[[117 140 120 157 144 123 146  91 125 129 172 114 119]
 [153 114 125 163 134 146 173 130 118 121 118 144 148]
 [205 115 134 105 187 103 171 103 162  69 162 143 116]
 [120 116 109 109 120 130  89  88  91  78 148  99 127]
 [121 106 164  59 178 142  79 140  68 105 122  83 197]]
Read off the entry directly below the centre entry.
Answer: 89
Read off the 1st entry, reading row by row.
Answer: 117
Read off the entry directly above the centre entry.
Answer: 173
The 2nd entry on the main diagonal -> 114
The entry in the bottom-left corner: 121
Read off the second smallest entry.
Answer: 68
Read off the minimum.
Answer: 59
Read off the last entry, reading row by row.
Answer: 197
The entry in the top-right corner: 119
Read off the first entry in the row that holds the largest entry.
Answer: 205
The entry just right of the centre entry: 103
Read off the entry directly below 78.
Answer: 105
The top entry of the column that holds the smallest entry -> 157
The third entry on the main diagonal is 134
The entry just right of the largest entry: 115
Read off the entry directly above 89.
Answer: 171
The third smallest entry: 69
Read off the entry just right of the smallest entry.
Answer: 178
The 5th entry in reading order is 144
Read off the entry directly above the smallest entry.
Answer: 109
Read off the 3rd-last entry, reading row by row.
Answer: 122
Read off the entry directly above 143.
Answer: 144

Questions about the grid below.
1) What is the entry just left of the smallest entry?
2) What is the entry just right of the smallest entry?
3) What is the entry just left of 105?
[[106, 121, 124, 156, 121, 105, 174, 128], [164, 222, 116, 136, 144, 138, 41, 134], [107, 188, 188, 136, 109, 116, 223, 124], [219, 156, 115, 144, 126, 110, 149, 100], [117, 155, 130, 127, 113, 110, 59, 97], [157, 114, 141, 106, 134, 142, 93, 127], [95, 90, 146, 121, 128, 98, 227, 120], [145, 156, 136, 111, 125, 137, 151, 164], [157, 148, 123, 142, 119, 125, 95, 92], [85, 122, 122, 115, 122, 197, 101, 117], [158, 121, 116, 151, 129, 135, 82, 131], [134, 116, 128, 107, 123, 129, 146, 102], [120, 132, 147, 117, 118, 112, 140, 110], [212, 154, 118, 116, 129, 89, 49, 162]]
1) 138
2) 134
3) 121
